Here is a tiny trained network, its code and every weight. The questions are about switching its units off for an input and a class, where a switched-off unit gives its printed mean instead of its output.

import numpy as np


def w(rows, s, z=0):
    codes = np.array(rows[::2]) - 128.0
    scale = np.full(codes.shape[1], s)
    scale[-1] = z or s
    return codes * scale


def f(y):
    return np.maximum(y, 0)


def log_softmax(a):
    a = a - a.max(-1, keepdims=True)
    return a - np.log(np.exp(a).sum(-1, keepdims=True))


def net(x, mask):
    res = np.array(x, float).reshape(1, 6) / 4 @ E
    y = f(res @ A[0][:, :-1].T + A[0][:, -1])
    res = res + np.where(mask, y, B[0][:, -1]) @ B[0][:, :-1]
    return log_softmax(res[-1] @ U[:, :-1].T + U[:, -1])


A, B = {}, {}
E = w([
[128,128,128,128,128],'x0',
[230,79,74,234,131],'x1',
[128,127,125,127,128],'x2',
[131,129,128,126,127],'x3',
[77,162,153,196,12],'x4',
[111,254,105,179,194],'x5',
],0.0081)
A[0] = w([
[138,12,156,32,85,122],'neuron 1',
[86,194,164,185,14,160],'neuron 2',
[181,111,140,88,183,153],'neuron 3',
[217,103,86,224,163,163],'neuron 4',
[65,210,138,186,2,6],'neuron 5',
[201,89,91,251,198,1],'neuron 6',
[129,94,122,176,64,113],'neuron 7',
[120,246,124,233,186,186],'neuron 8',
[49,130,180,67,84,45],'neuron 9',
[165,104,126,91,190,173],'neuron 10',
[165,35,124,106,235,73],'neuron 11',
[95,189,100,86,223,132],'neuron 12',
[128,105,108,133,83,117],'neuron 13',
[102,178,84,100,193,136],'neuron 14',
[114,206,148,48,214,153],'neuron 15',
[110,154,163,74,106,161],'neuron 16',
[147,113,119,149,149,125],'neuron 17',
[82,149,136,45,90,149],'neuron 18',
[167,62,118,194,42,123],'neuron 19',
[129,127,103,166,93,92],'neuron 20',
[103,131,143,106,119,132],'neuron 21',
[131,70,122,161,60,112],'neuron 22',
[91,159,91,144,64,183],'neuron 23',
[127,223,133,208,173,42],'neuron 24',
[151,86,120,183,50,113],'neuron 25',
[126,241,113,216,167,7],'neuron 26',
],0.0092,0.0066)
B[0] = w([
[106,143,4,92,118,254],'neuron 1',
[193,103,74,125,101,255],'neuron 2',
[113,132,75,106,110,187],'neuron 3',
[195,103,88,121,86,246],'neuron 4',
[46,143,40,67,147,207],'neuron 5',
[33,147,47,72,140,195],'neuron 6',
[134,138,191,148,137,193],'neuron 7',
[43,150,98,105,164,241],'neuron 8',
[199,105,92,150,106,190],'neuron 9',
[90,129,92,116,132,196],'neuron 10',
[191,113,69,131,92,197],'neuron 11',
[103,136,216,159,148,193],'neuron 12',
[135,132,149,150,137,164],'neuron 13',
[121,142,190,152,148,177],'neuron 14',
[85,147,217,166,152,210],'neuron 15',
[107,125,85,107,132,190],'neuron 16',
[136,132,101,120,119,152],'neuron 17',
[137,116,52,94,119,207],'neuron 18',
[142,138,226,155,149,239],'neuron 19',
[141,139,153,149,137,155],'neuron 20',
[132,127,97,125,117,157],'neuron 21',
[143,137,190,152,144,203],'neuron 22',
[168,116,136,147,123,206],'neuron 23',
[192,95,77,104,87,175],'neuron 24',
[130,127,206,156,147,211],'neuron 25',
[213,87,82,129,81,177],'neuron 26',
],0.026,0.0087)
U = w([
[9,164,61,68,157,2],'0',
[219,77,85,122,90,158],'1',
[107,163,244,181,178,237],'2',
],0.011,0.00041)

Each question gives the input, the list of numbers given to net, and the class t.
The units are the neurons (one row each of A and B). Each row of codes is followed by its name. A weight is (code - 128) times the scale printed after its matrix; where a second scale follows, it is the last column's (A, B and U).
mask holds one flag per neuron, in row order. A switched-off neuron (its flag False) gives its mean, the last column of its row in B, instead of its output. The means were averaged over made-up inputs and are rounded, as every weight is.
A unit's drop is (log p(t) with every unit on - log p(t) with that unit switched off) / (log p(t) with every unit on - log p(t) with every unit switched off).
The circuit of an input: a set's keep is (log p(t) with only the set's units on - log p(t) with every unit switched off) / (log p(t) with every unit on - log p(t) with every unit switched off). Starting from the 12 units with the biggest drops (on a tie, the unit counted first), units are removed one at a time, each time the one whose removal leaves the highest keep (on an exact tie, the one counted first), for as long as the keep stays at least 0.8.
circuit, biggest first: the units of the circuit, biggest drop first
unit that matters most: the unit with the biggest drop
k most important neurons: the k neurons with the biggest drops, biggest first
drop when u is switched off: that unit's drop, to one decimal
input [-3,6,-4,-4,1,-3], class 2: circuit, biggest first	neuron 19; neuron 2
input [6,-7,8,2,-7,2], class 2: unit that matters most	neuron 15
input [4,-5,2,-3,5,0], class 1: 4 most important neurons	neuron 2; neuron 9; neuron 6; neuron 8
input [-5,-6,-6,-2,0,5], class 2: circuit, biggest first	neuron 15; neuron 1
input [5,-4,5,5,0,-8], class 0: 3 most important neurons	neuron 1; neuron 4; neuron 2
input [6,5,-6,-3,1,-7], class 2: circuit, biggest first	neuron 19; neuron 2
input [5,-8,7,-3,2,-8], class 1: 2 most important neurons	neuron 9; neuron 8
input [3,0,6,-5,-6,6], class 2: 3 most important neurons	neuron 12; neuron 15; neuron 1
input [6,5,-7,5,-8,6], class 0: 2 most important neurons	neuron 6; neuron 8
input [3,-8,-7,6,7,-2], class 1: 2 most important neurons	neuron 9; neuron 2
input [3,-1,2,-1,-8,0], class 0: 3 most important neurons	neuron 19; neuron 3; neuron 10
input [-6,-5,1,-4,4,-2], class 1: 2 most important neurons	neuron 8; neuron 9
input [3,0,7,-1,0,-3], class 0: 2 most important neurons	neuron 2; neuron 4
input [-1,6,-4,-5,-5,2], class 0: circuit, biggest first	neuron 6
input [-4,5,-1,-1,-6,6], class 0: 2 most important neurons	neuron 6; neuron 8
input [-7,7,-6,-3,-8,2], class 0: drop when neuron 6 is switched off	2.7
input [-6,5,0,-7,4,0], class 2: drop when neuron 1 is switched off	0.1
input [6,-4,-7,8,7,-3], class 1: drop when neuron 2 is switched off	0.7
